Here is a tiny trained network, its code and every weight. The questions are about switching its units off for an input and a target symbol, where a switched-off unit gives its printed mean instead of its output.

import numpy as np


def w(rows, s, z=0):
    codes = np.array(rows[::2]) - 128.0
    scale = np.full(codes.shape[1], s)
    scale[-1] = z or s
    return codes * scale


def f(y):
    return y / 2 * (1 + np.tanh(0.7978845608 * (y + 0.044715 * y**3)))


def softmax(a):
    e = np.exp(a - a.max(-1, keepdims=True))
    return e / e.sum(-1, keepdims=True)


def log_softmax(a):
    a = a - a.max(-1, keepdims=True)
    return a - np.log(np.exp(a).sum(-1, keepdims=True))


def net(x, mask):
    ids = ['αβγδεζηθλξπστφψω'.index(c) for c in x.split()]
    T = len(ids)
    res = E[ids] + P[:T]
    u = 0
    for l in range(2):
        r = res
        for j in range(2):
            rows = slice(2 * j, 2 * j + 2)
            q, k, v = (r @ M[l][rows].T for M in (Q, K, V))
            z = softmax(np.where(np.tri(T) > 0, q @ k.T / 2**0.5, -1e9)) @ v
            o = O[l][rows]
            res = res + np.where(mask[u + j], z, o[:, -1]) @ o[:, :-1]
        u += 2
        y = f(res @ A[l][:, :-1].T + A[l][:, -1])
        res = res + np.where(mask[u : u + 12], y, B[l][:, -1]) @ B[l][:, :-1]
        u += 12
    return log_softmax(res[-1] @ U[:, :-1].T + U[:, -1])


Q, K, V, O, A, B = {}, {}, {}, {}, {}, {}
E = w([
[86,99,142,150,184,177,76,227,130,135,171,190],'α',
[114,98,108,106,177,108,107,178,117,123,194,186],'β',
[92,122,113,157,176,109,159,181,127,61,167,145],'γ',
[136,75,116,121,55,110,79,59,87,152,104,76],'δ',
[90,160,104,127,125,168,115,227,82,160,138,227],'ε',
[149,115,101,99,147,160,105,236,97,125,75,200],'ζ',
[108,156,47,141,111,84,159,158,110,82,159,93],'η',
[156,49,87,63,164,110,87,163,49,176,117,137],'θ',
[141,226,204,141,130,171,167,253,188,79,125,112],'λ',
[178,79,190,108,108,198,110,143,120,111,69,181],'ξ',
[141,162,89,102,46,118,152,218,101,190,91,133],'π',
[128,62,138,125,181,189,78,204,121,121,93,211],'σ',
[147,115,98,112,221,99,137,175,45,151,174,90],'τ',
[58,172,118,157,167,157,157,204,135,96,135,185],'φ',
[143,149,113,167,214,145,185,204,93,74,83,85],'ψ',
[185,129,108,90,161,127,164,211,103,92,103,126],'ω',
],0.015)
P = w([
[140,49,44,156,126,205,114,105,178,144,160,60],'0',
[134,231,123,35,142,141,68,156,2,119,198,163],'1',
[141,197,135,55,139,127,92,155,39,117,137,150],'2',
[133,186,148,85,144,117,110,156,58,121,110,142],'3',
[126,172,144,85,139,116,124,151,80,112,80,133],'4',
[120,167,155,114,144,98,123,150,90,113,69,133],'5',
[108,154,151,125,140,96,142,147,98,101,53,128],'6',
[119,137,152,133,138,85,133,145,113,95,40,140],'7',
[97,129,152,132,137,73,137,142,125,98,48,151],'8',
[95,119,157,133,141,60,140,137,137,89,41,151],'9',
[83,99,145,137,141,41,147,134,147,72,50,176],'10',
],0.0078)
Q[0] = w([
[204,70,189,159,189,172,168,135,232,110,201,113],'L0H0',
[160,156,58,139,116,120,74,162,133,33,123,155],'L0H0',
[124,170,24,111,97,42,133,254,122,181,149,105],'L0H1',
[119,57,27,147,170,118,103,56,145,199,132,77],'L0H1',
],0.0069)
K[0] = w([
[133,161,214,136,181,194,107,148,152,127,86,104],'L0H0',
[92,138,62,76,92,186,164,169,201,92,142,160],'L0H0',
[80,111,21,75,94,49,150,254,132,167,142,79],'L0H1',
[88,112,118,84,60,63,100,62,101,165,92,84],'L0H1',
],0.0067)
V[0] = w([
[255,164,113,138,173,95,162,177,17,144,74,102],'L0H0',
[113,237,246,174,163,195,111,188,210,128,84,130],'L0H0',
[88,193,120,130,1,84,175,43,144,82,189,27],'L0H1',
[246,102,144,133,54,186,20,53,35,205,82,86],'L0H1',
],0.0048)
O[0] = w([
[168,223,28,77,179,105,153,151,115,45,57,41,244],'L0H0',
[68,166,79,130,56,94,175,139,69,190,80,212,96],'L0H0',
[151,62,133,222,174,123,194,164,88,151,5,136,2],'L0H1',
[117,191,135,78,130,56,230,183,178,91,134,254,119],'L0H1',
],0.0067,0.004)
A[0] = w([
[131,142,133,71,157,132,75,101,107,124,136,130,84],'L0N0',
[131,82,99,108,108,162,132,105,104,172,98,125,126],'L0N1',
[95,150,136,126,113,128,159,163,104,180,94,169,4],'L0N2',
[163,111,153,133,189,78,144,104,139,113,113,90,55],'L0N3',
[151,139,78,113,27,114,88,60,123,148,139,88,144],'L0N4',
[151,74,138,132,155,160,109,152,53,165,90,145,207],'L0N5',
[163,140,164,101,107,166,120,98,167,93,150,91,244],'L0N6',
[128,85,150,179,91,137,139,117,173,178,110,150,80],'L0N7',
[130,144,206,139,92,66,247,149,180,150,66,196,12],'L0N8',
[70,108,114,112,106,162,76,154,125,127,101,175,159],'L0N9',
[192,97,173,156,107,180,138,144,209,121,120,87,197],'L0N10',
[77,122,131,187,106,132,79,114,143,129,146,75,99],'L0N11',
],0.011,0.0038)
B[0] = w([
[126,107,139,156,76,103,145,139,170,155,102,114,253],'L0N0',
[147,163,162,130,179,114,147,158,125,126,157,143,118],'L0N1',
[148,103,128,152,146,125,90,70,123,75,133,54,129],'L0N2',
[125,111,82,160,85,160,62,142,133,104,141,55,166],'L0N3',
[117,207,163,87,157,144,157,200,121,141,186,175,169],'L0N4',
[72,204,137,138,135,141,155,141,168,107,158,160,214],'L0N5',
[100,105,102,118,178,77,128,190,137,126,107,172,247],'L0N6',
[124,150,130,140,206,148,124,184,177,170,171,125,117],'L0N7',
[219,6,49,170,52,119,84,1,5,20,128,11,159],'L0N8',
[166,109,92,101,119,41,165,110,103,148,172,73,250],'L0N9',
[125,160,108,98,211,157,132,131,102,119,171,153,156],'L0N10',
[124,103,95,151,120,79,149,60,109,135,93,138,133],'L0N11',
],0.0097,0.0038)
Q[1] = w([
[127,162,74,93,88,6,164,255,121,62,123,76],'L1H0',
[152,126,76,25,112,80,169,237,106,45,184,66],'L1H0',
[130,203,1,46,160,8,161,240,142,32,165,37],'L1H1',
[139,189,41,108,176,64,145,175,110,7,106,130],'L1H1',
],0.0064)
K[1] = w([
[167,61,80,117,169,204,186,156,169,188,183,117],'L1H0',
[118,61,26,122,182,197,255,158,175,221,144,106],'L1H0',
[166,56,32,135,166,178,237,140,202,156,148,114],'L1H1',
[140,83,92,120,143,211,186,142,150,178,195,96],'L1H1',
],0.0081)
V[1] = w([
[181,201,60,95,71,67,69,185,145,206,135,24],'L1H0',
[135,156,115,196,213,158,164,119,131,92,100,64],'L1H0',
[79,254,94,170,49,170,230,111,16,218,119,102],'L1H1',
[222,181,118,37,98,150,206,211,130,31,39,153],'L1H1',
],0.0061)
O[1] = w([
[180,196,34,205,66,44,123,193,123,97,128,156,181],'L1H0',
[85,125,127,187,189,108,2,47,19,211,104,217,191],'L1H0',
[221,133,169,191,164,74,119,106,158,118,136,135,2],'L1H1',
[132,210,72,71,152,152,92,28,146,8,129,153,118],'L1H1',
],0.0091,0.0085)
A[1] = w([
[160,160,92,135,87,79,215,163,149,62,197,96,81],'L1N0',
[94,248,182,98,245,132,193,225,128,146,166,236,254],'L1N1',
[78,112,110,117,92,108,162,140,81,207,87,103,115],'L1N2',
[191,222,139,206,177,88,89,46,154,114,146,185,110],'L1N3',
[84,26,254,144,143,124,199,193,93,137,119,86,49],'L1N4',
[114,167,54,47,169,197,99,93,57,130,111,202,138],'L1N5',
[206,142,188,147,142,85,177,165,106,140,123,152,156],'L1N6',
[118,72,120,51,132,58,78,136,185,128,170,120,169],'L1N7',
[95,183,99,77,75,180,98,112,192,37,168,153,4],'L1N8',
[162,132,123,197,164,85,39,159,51,201,104,185,128],'L1N9',
[154,167,113,94,177,122,91,130,93,37,159,165,28],'L1N10',
[220,119,159,205,212,73,159,141,156,76,156,175,190],'L1N11',
],0.0061,0.0044)
B[1] = w([
[137,94,176,129,200,155,151,136,170,118,98,233,205],'L1N0',
[122,63,72,195,148,152,128,96,80,140,219,81,213],'L1N1',
[156,110,134,115,135,133,54,136,136,74,133,167,198],'L1N2',
[149,86,130,2,86,201,84,205,125,121,155,150,188],'L1N3',
[124,164,48,128,92,167,107,86,199,174,102,144,178],'L1N4',
[67,110,184,178,119,57,99,123,228,113,144,117,254],'L1N5',
[96,150,141,134,157,114,85,110,168,153,144,65,164],'L1N6',
[105,165,120,174,137,135,153,94,96,86,74,106,161],'L1N7',
[121,133,132,162,180,142,139,79,81,216,139,136,201],'L1N8',
[113,157,146,91,139,117,244,139,124,141,94,136,225],'L1N9',
[136,155,120,170,74,156,147,122,156,202,115,124,187],'L1N10',
[101,144,92,46,166,80,93,124,129,149,154,57,172],'L1N11',
],0.0085,0.015)
U = w([
[90,232,204,72,85,103,119,159,190,141,3,169,254],'α',
[172,130,191,174,156,64,127,159,168,99,173,131,95],'β',
[142,182,95,209,90,94,72,70,133,156,147,140,28],'γ',
[151,148,102,62,130,100,159,136,44,133,158,86,94],'δ',
[146,110,170,180,64,132,113,174,206,165,137,167,30],'ε',
[101,169,177,92,105,167,229,51,168,127,154,75,126],'ζ',
[142,126,60,168,55,59,135,116,85,92,48,124,220],'η',
[208,144,114,129,164,155,25,112,137,139,158,192,86],'θ',
[163,136,137,182,98,68,161,99,151,204,123,73,79],'λ',
[144,125,207,192,187,83,124,126,32,165,103,180,113],'ξ',
[54,162,96,123,182,125,133,193,143,178,193,172,208],'π',
[113,87,165,114,106,171,205,196,103,92,158,170,65],'σ',
[165,57,17,172,26,143,150,103,70,115,129,92,156],'τ',
[137,117,128,118,136,180,101,104,107,226,81,184,15],'φ',
[101,61,190,142,120,112,51,157,128,93,169,109,107],'ψ',
[181,167,107,211,132,144,157,93,109,133,124,195,120],'ω',
],0.0054,0.007)

Each question gives the input, a string of symbols that net reads in full, and the target symbol t.
The units are the heads (2 rows each of Q, K, V and O) and the neurons (one row each of A and B). Each row of codes is followed by its name. A weight is (code - 128) times the scale printed after its matrix; where a second scale follows, it is the last column's (O, A, B and U).
mask holds one flag per unit, layer by layer, with each layer's heads first. A switched-off unit (its flag False) gives its mean, the last column of its rows in O or B, instead of its output. The means were averaged over made-up inputs and are rounded, as every weight is.
A unit's drop is (log p(t) with every unit on - log p(t) with that unit switched off) / (log p(t) with every unit on - log p(t) with every unit switched off).
The circuit of an input: a set's keep is (log p(t) with only the set's units on - log p(t) with every unit switched off) / (log p(t) with every unit on - log p(t) with every unit switched off). Starting from the 12 units with the biggest drops (on a tie, the unit counted first), units are removed one at a time, each time the one whose removal leaves the highest keep (on an exact tie, the one counted first), for as long as the keep stays at least 0.8.
units of the circuit, in order: the units of the circuit, biggest drop first
unit that matters most: the unit with the biggest drop
k most important neurons: the k neurons with the biggest drops, biggest first
top k neurons in layer l: the k neurons of layer l with the biggest drops, biggest first
heads that matter: for each layer, one digit per head in row order, 1 if its drop is at least 0.15 and else 0, layers parted by /
input π δ β δ ω ξ ζ, target θ: units of the circuit, in order => L1H1, L0N4
input φ δ λ γ ξ λ θ τ δ τ, target λ: heads that matter => 11 / 01
input ξ τ δ η δ, target α: units of the circuit, in order => L1N1
input π τ β δ φ η α π γ ξ β, target θ: units of the circuit, in order => L1H1, L0N4
input λ β α ξ π ξ, target δ: top 2 neurons in layer 1 => L1N5, L1N11
input ξ ω η, target ζ: units of the circuit, in order => L1H0, L1H1, L0H1
input ξ φ ε ψ δ ξ δ, target ζ: units of the circuit, in order => L1H0, L0H1, L1H1, L0N6
input π π ψ λ τ ψ γ ξ, target θ: top 2 neurons in layer 1 => L1N3, L1N9
input β ε δ η η, target τ: units of the circuit, in order => L1H1, L1N5, L1N0, L0H1
input π ξ ψ γ γ π φ, target θ: 2 most important neurons => L1N3, L1N9
input ζ η γ, target ω: heads that matter => 01 / 11
input γ π δ λ ω λ γ, target φ: heads that matter => 11 / 11
input φ η π ψ δ ψ, target λ: heads that matter => 11 / 01
input λ φ φ τ θ δ, target δ: heads that matter => 11 / 01
input ω ε λ θ η τ σ π λ η ω, target γ: unit that matters most => L1H1
input η ξ σ λ γ, target ξ: heads that matter => 11 / 11
input λ β ζ δ ζ φ λ π, target δ: heads that matter => 11 / 01
input δ σ δ δ, target ψ: heads that matter => 11 / 11
input ξ ζ π, target ζ: heads that matter => 01 / 11
input β η η η θ ξ, target τ: most important neuron => L1N1
input γ α η δ π γ σ δ δ σ, target φ: top 2 neurons in layer 1 => L1N4, L1N5
input δ η π φ α, target ψ: 2 most important neurons => L0N9, L1N9
input ψ π ζ δ ζ π ξ ω, target α: heads that matter => 10 / 11
input λ λ λ δ σ δ, target α: top 3 neurons in layer 1 => L1N1, L1N9, L1N8
input ψ τ θ, target α: 2 most important neurons => L0N0, L1N9
input λ ξ λ ω φ π ω ζ, target δ: 2 most important neurons => L1N5, L0N9
input ζ β γ φ, target ω: top 2 neurons in layer 1 => L1N0, L1N8
input σ ω θ δ φ ξ φ γ δ γ γ, target σ: unit that matters most => L1H0
input ε τ ζ δ γ λ ε η ζ, target β: 2 most important neurons => L0N9, L1N0
